The symbols move the units like this.
j541 lu j295
j541 ne j751
j566 lu j826
j566 ne j675
j567 lu j53
j567 ne j376
j355 lu j909
j355 ne j384
j675 lu j732
j675 ne j566
j616 lu j480
j616 ne j251
j414 lu j926
j414 ne j711
j251 lu j289
j251 ne j616
j817 lu j351
j817 ne j789
j985 lu j849
j985 ne j3
j295 lu j566
j295 ne j732
j983 lu j789
j983 ne j351
j480 lu j117
j480 ne j430
j732 lu j751
j732 ne j295
j789 lu j655
j789 ne j817
j655 lu j711
j655 ne j926
j316 lu j227
j316 ne j585
j3 lu j243
j3 ne j985
j874 lu j985
j874 ne j243
j243 lu j991
j243 ne j874
j20 lu j983
j20 ne j901
j310 lu j423
j310 ne j172
j849 lu j664
j849 ne j449
j438 lu j675
j438 ne j826
j172 lu j567
j172 ne j310
j901 lu j96
j901 ne j20
j423 lu j449
j423 ne j664
j762 lu j430
j762 ne j117
j507 lu j138
j507 ne j792
j676 lu j616
j676 ne j289
j991 lu j20
j991 ne j96
j664 lu j172
j664 ne j423
j351 lu j901
j351 ne j983
j96 lu j874
j96 ne j991
j53 lu j585
j53 ne j227
j384 lu j438
j384 ne j355
j585 lu j676
j585 ne j316
j138 lu j384
j138 ne j909
j711 lu j541
j711 ne j414
j792 lu j762
j792 ne j507
j926 lu j817
j926 ne j655
j117 lu j507
j117 ne j762
j909 lu j792
j909 ne j138
j227 lu j376
j227 ne j53
j376 lu j310
j376 ne j567
j430 lu j251
j430 ne j480
j826 lu j355
j826 ne j438
j751 lu j414
j751 ne j541
j289 lu j316
j289 ne j676
j449 lu j3
j449 ne j849

The rows follow the links: the fewer symbols apart two units are, the more alike their rows tend to be.

Each row, then its unit:
171 9 94 96 -64 -127 -57 -241 138 -34 88 4 -34 -3 -1 -59 -51 45 -119 48 32 180 15 -194 157 -23 5 -58 65 -109 -125 192 9 35 -59 174 58 -20 -19 150 116 -18 92 -8 -19 2 -71 -26 -90 -84 -80 195 36 74 -187 61 -70; unit j480
-116 69 242 -59 91 59 48 94 108 56 -88 -188 -25 -192 63 -76 -98 -57 -154 -34 -4 -78 -20 153 -102 98 116 122 -86 91 -26 -43 -189 25 -13 -150 -13 41 42 48 -69 24 -151 -37 -43 -14 93 -134 88 148 76 -9 66 98 -50 66 -103; unit j376
3 105 82 -107 -16 60 2 58 44 11 -119 -119 73 -143 144 -108 -60 137 -34 -140 65 -45 87 147 4 29 84 356 24 47 76 -98 -183 49 65 15 -56 13 -6 37 -178 75 -108 -11 -35 -40 72 -137 213 55 -92 -178 29 41 31 94 -31; unit j901
-31 -21 -209 -31 -19 18 -45 189 -194 -60 -67 185 124 239 74 72 90 78 201 -19 -18 -37 -6 28 -43 -39 -105 144 -28 -47 144 -94 63 -68 144 23 -48 54 -48 -150 -69 5 -5 24 45 41 68 51 83 -53 -98 -143 -21 -150 179 -47 103; unit j20
-46 11 -28 -82 -53 6 -9 -215 -10 36 172 -4 -113 -133 -175 39 100 -108 22 164 98 -1 62 17 8 -79 38 -143 59 46 -1 58 26 28 -120 -110 33 -255 96 69 162 -23 137 42 -47 -29 -151 173 -117 -16 171 41 -99 84 29 -24 2; unit j384
47 23 -39 -86 -99 -32 -32 -277 14 9 172 -38 -105 -120 -145 -4 57 -76 -25 157 104 30 75 -30 88 -99 30 -73 140 12 -13 82 -1 68 -92 -14 18 -251 68 112 146 -23 168 48 -35 -26 -148 163 -93 -54 124 47 -95 92 -14 24 -30; unit j138
41 7 -174 -112 -59 62 -75 60 -156 -50 -51 72 120 94 101 24 54 127 172 -67 18 -32 95 41 -5 -60 -67 293 28 41 129 -115 -19 30 120 112 -97 -17 -82 -45 -110 51 19 31 46 23 52 23 172 -79 -161 -240 -45 -65 192 14 97; unit j985
196 -23 12 187 -58 -119 -19 -132 95 -54 -18 47 31 79 17 -52 -91 149 -59 -78 -27 150 -52 -225 157 16 -55 -95 56 -156 -124 129 61 12 -56 230 39 134 -75 65 -9 -11 44 -21 -8 13 -17 -78 -65 -45 -126 169 77 -7 -201 25 -76; unit j295
154 5 60 149 -41 -136 -43 -153 113 -56 23 20 -22 59 13 -56 -88 45 -127 -7 -37 204 -43 -224 138 9 -27 -97 34 -119 -159 187 43 27 -28 185 66 94 -43 122 85 -9 48 -28 -13 -4 -36 -71 -102 -52 -101 231 52 43 -197 33 -75; unit j616
-14 97 -63 -164 -38 53 -54 63 -83 -32 -69 -1 65 -31 117 -20 23 79 88 -46 110 -39 112 146 35 -108 33 377 56 80 152 -107 -94 27 116 42 -68 -59 -20 -7 -104 66 -39 27 -36 -3 55 -53 196 -52 -112 -238 -32 7 149 62 22; unit j3

Each walk starts at a row. The symbols on each line, taken left to right, move it on to the next unit.
Answer with the unit's row; about right is enough.
153 46 41 43 -106 -94 -65 -301 106 -44 141 -13 -85 -79 -61 -31 -45 27 -95 76 59 155 68 -142 149 -92 29 -57 114 -74 -78 191 1 74 -75 148 39 -104 -1 176 114 9 122 9 -39 -29 -112 25 -84 -89 -15 134 -24 100 -150 60 -60
lu lu ne ne ne ne ne lu ne	118 38 15 -45 -82 -74 -28 -317 73 -18 159 -37 -110 -106 -103 -31 18 -46 -24 118 102 117 89 -96 153 -119 16 -63 136 -33 -68 165 11 57 -101 91 36 -206 37 159 140 -12 151 37 -63 -18 -148 103 -97 -66 49 79 -46 96 -79 38 -59
lu ne ne ne ne lu ne ne lu	-89 -27 -37 -84 -17 48 56 -123 -32 57 152 -23 -111 -127 -178 54 115 -152 33 159 98 -50 25 73 -53 -70 45 -188 15 79 14 -5 19 2 -101 -201 21 -253 137 15 133 -28 112 45 -48 -23 -92 190 -132 14 233 37 -118 63 54 -44 7
29 -70 -64 202 21 -72 15 169 -58 -37 -85 186 112 289 60 41 -53 91 70 -69 -114 37 -115 -135 14 63 -132 -88 -50 -148 -25 -4 156 -123 61 97 36 237 -59 -140 -41 -57 -31 -25 78 39 62 -78 -59 -26 -113 83 90 -156 -32 -48 56
lu ne lu ne lu lu ne ne	151 -40 21 214 -12 -117 4 -17 68 -60 -23 92 45 170 57 -32 -112 99 -50 -97 -74 126 -78 -229 133 53 -90 -110 1 -171 -103 118 95 -66 -18 203 59 202 -61 5 -16 -43 6 -59 32 10 38 -94 -97 -23 -172 158 83 -57 -170 -14 -28
ne ne ne lu lu lu ne	-16 -81 -143 150 44 -6 -15 214 -112 -35 -91 218 109 289 58 65 18 58 89 -59 -73 28 -90 -110 -28 23 -144 -59 -50 -106 42 -41 159 -120 84 76 15 210 -60 -158 -36 -34 -23 -20 74 58 90 -21 -31 -29 -83 -19 39 -168 49 -74 91
96 -45 6 214 43 -77 -47 26 50 -75 -28 133 46 200 35 17 -61 29 -65 -24 -128 107 -110 -244 49 54 -99 -158 -37 -127 -126 110 155 -61 38 172 74 209 -77 -41 29 -50 -17 -68 69 33 42 -70 -107 -40 -129 181 89 -66 -123 -9 -2
lu lu ne lu lu lu ne	67 -81 -79 206 51 -87 -5 113 -29 -73 -60 173 69 282 31 32 -13 19 8 -21 -135 52 -116 -222 11 58 -108 -153 -77 -101 -91 79 170 -66 43 148 52 222 -67 -83 23 -28 -1 -37 86 22 33 -14 -64 -28 -99 134 62 -101 -53 -52 45
ne lu lu lu ne lu ne	-103 119 197 -89 74 60 28 80 88 6 -100 -150 -24 -200 100 -100 -94 21 -148 -73 23 -33 37 161 -40 44 157 248 -41 85 18 -76 -204 39 39 -118 -13 9 5 53 -84 44 -139 -19 -56 -30 82 -162 138 101 19 -96 53 79 -21 97 -92
-115 51 193 -46 53 54 77 143 87 76 -117 -153 5 -199 93 -100 -102 13 -102 -138 18 -103 -21 173 -52 83 122 158 -63 60 15 -89 -163 7 9 -126 -29 74 30 4 -143 34 -151 -38 -60 -38 134 -177 119 123 33 -72 77 46 -34 56 -74
lu ne ne ne ne lu lu	44 99 -4 -141 -52 55 -27 55 -8 4 -80 -82 103 -83 125 -69 -27 151 47 -125 45 -25 101 144 24 -32 55 369 29 58 136 -112 -120 57 105 66 -103 6 -54 -6 -168 52 -35 7 -15 -24 56 -94 226 -32 -128 -210 19 25 94 79 26
ne lu ne lu ne	-22 35 -227 -86 -26 48 -48 134 -198 -31 -55 140 126 125 81 37 73 71 186 -26 22 -56 57 75 -34 -93 -75 232 3 35 169 -105 7 -42 116 38 -45 -10 -45 -118 -66 -4 42 21 18 51 57 61 107 -48 -90 -209 -60 -114 193 -8 106
-14 -52 -203 63 17 11 -11 226 -167 -52 -73 219 97 273 52 82 41 53 140 -40 -53 -19 -32 -44 -48 -15 -104 21 -47 -79 86 -95 126 -134 113 47 -33 148 -53 -166 -43 -19 -8 -3 70 76 61 28 20 -41 -99 -80 15 -200 118 -64 108
ne ne ne lu ne lu ne ne ne	-42 64 158 -85 34 57 41 105 53 44 -112 -153 46 -195 122 -90 -110 82 -88 -149 52 -60 42 165 -19 80 117 250 -17 54 58 -105 -187 20 22 -73 -63 50 1 18 -175 58 -131 -11 -49 -27 111 -172 163 76 -52 -129 47 52 -27 83 -74
lu ne ne ne ne lu lu ne	-29 72 -141 -144 -37 73 -50 111 -133 -22 -52 95 101 47 95 7 72 71 130 -18 93 -27 84 129 -6 -91 13 321 42 58 174 -132 -31 -22 147 38 -55 -34 -39 -57 -96 26 22 13 14 20 48 -10 178 -67 -104 -238 -26 -40 196 18 64
133 -30 33 214 2 -130 -20 -66 112 -53 5 72 19 155 14 -28 -83 55 -84 -15 -76 160 -86 -242 89 10 -34 -134 -5 -119 -156 167 84 -26 -14 187 58 165 -49 27 53 -39 12 -65 30 18 -25 -77 -112 -33 -117 203 81 -7 -176 7 -53
ne lu lu lu ne lu ne lu ne	28 -86 -144 132 31 -40 -41 166 -101 -68 -54 213 107 287 25 71 34 56 90 -10 -128 25 -109 -139 -32 45 -133 -102 -65 -69 -22 18 172 -76 76 119 10 202 -80 -130 10 -29 -11 -28 94 57 19 28 -57 -33 -99 44 29 -150 39 -65 92
lu ne lu lu lu	-32 145 120 -139 23 59 -2 89 39 11 -93 -119 37 -180 141 -94 -54 42 -90 -95 45 -30 84 163 -12 -1 118 365 -12 117 71 -82 -199 39 80 -56 -29 -26 3 51 -86 83 -95 -26 -51 -22 92 -164 195 27 -37 -132 32 64 35 98 -67
-223 -34 130 -13 108 70 101 137 20 79 -13 -106 -85 -116 -80 55 -7 -135 -57 26 7 -143 -79 149 -146 78 74 -171 -103 61 16 -93 -62 -68 -92 -325 -2 -6 103 -65 15 -12 -97 -20 -36 -18 27 0 -71 154 217 9 2 18 3 -73 -30
ne lu lu lu ne lu lu ne ne	-206 -45 61 -19 78 74 92 70 2 96 54 -59 -100 -113 -116 62 23 -191 -31 96 24 -152 -51 123 -113 36 58 -196 -60 88 -13 -87 -31 -50 -87 -298 2 -78 120 -53 61 -10 -37 -2 -44 -14 -21 65 -103 110 255 34 -42 19 30 -89 -21
lu lu ne lu lu lu ne	-160 -46 14 -71 36 68 69 -18 -35 82 100 -68 -122 -115 -167 79 84 -191 31 138 56 -104 -37 115 -75 -21 46 -215 -24 77 2 -60 12 -36 -109 -292 10 -177 132 -18 95 -27 25 41 -40 -23 -65 147 -120 61 258 27 -82 40 30 -83 10
87 -76 -26 227 28 -86 -23 97 5 -31 -68 122 74 227 84 19 -83 95 -2 -82 -74 86 -103 -202 74 48 -95 -136 -34 -161 -93 56 126 -90 3 159 36 242 -42 -80 -32 -53 -17 -55 42 68 58 -82 -85 -33 -138 111 97 -114 -113 -34 -2
lu ne lu ne ne ne ne lu	-161 40 208 -21 97 58 85 179 106 102 -93 -167 -13 -175 46 -34 -107 -52 -120 -103 -8 -108 -71 177 -78 123 97 37 -95 46 5 -121 -121 -30 -41 -215 0 90 61 -16 -107 43 -148 -23 -53 -22 101 -142 46 167 99 -46 63 42 -67 13 -80
ne lu ne ne lu lu ne lu lu	-175 -15 178 23 113 64 111 182 74 80 -68 -125 -70 -174 -14 14 -66 -113 -94 -26 -2 -142 -94 167 -88 105 90 -90 -109 71 -10 -113 -89 -54 -49 -274 18 31 91 -44 -62 14 -148 -38 -49 -28 54 -96 -21 172 174 15 58 25 -38 -42 -44
44 -87 -204 67 23 5 -40 167 -157 -75 -51 201 108 294 33 89 64 41 143 -25 -121 2 -71 -82 -62 4 -130 -34 -46 -34 37 -27 157 -54 110 108 -33 153 -90 -147 -20 -18 2 21 105 58 35 42 19 -79 -96 -20 10 -159 100 -77 151
lu ne lu ne ne lu lu	-38 131 32 -169 -1 72 -23 43 0 -1 -90 -50 46 -107 128 -78 3 51 4 -74 88 -14 117 164 -3 -38 76 399 31 75 150 -87 -161 41 94 -13 -60 -39 -14 24 -103 60 -50 -1 -43 -6 60 -91 205 -8 -89 -210 6 53 109 111 -21
ne ne lu ne lu lu	41 -58 -256 19 -17 25 -48 137 -162 -52 -31 172 109 245 57 83 79 86 179 -27 -86 -8 -6 -42 -42 -26 -139 82 -34 -1 62 -47 131 -11 133 105 -55 74 -82 -143 -48 -8 14 31 89 41 31 93 68 -70 -152 -125 -15 -144 180 -54 121
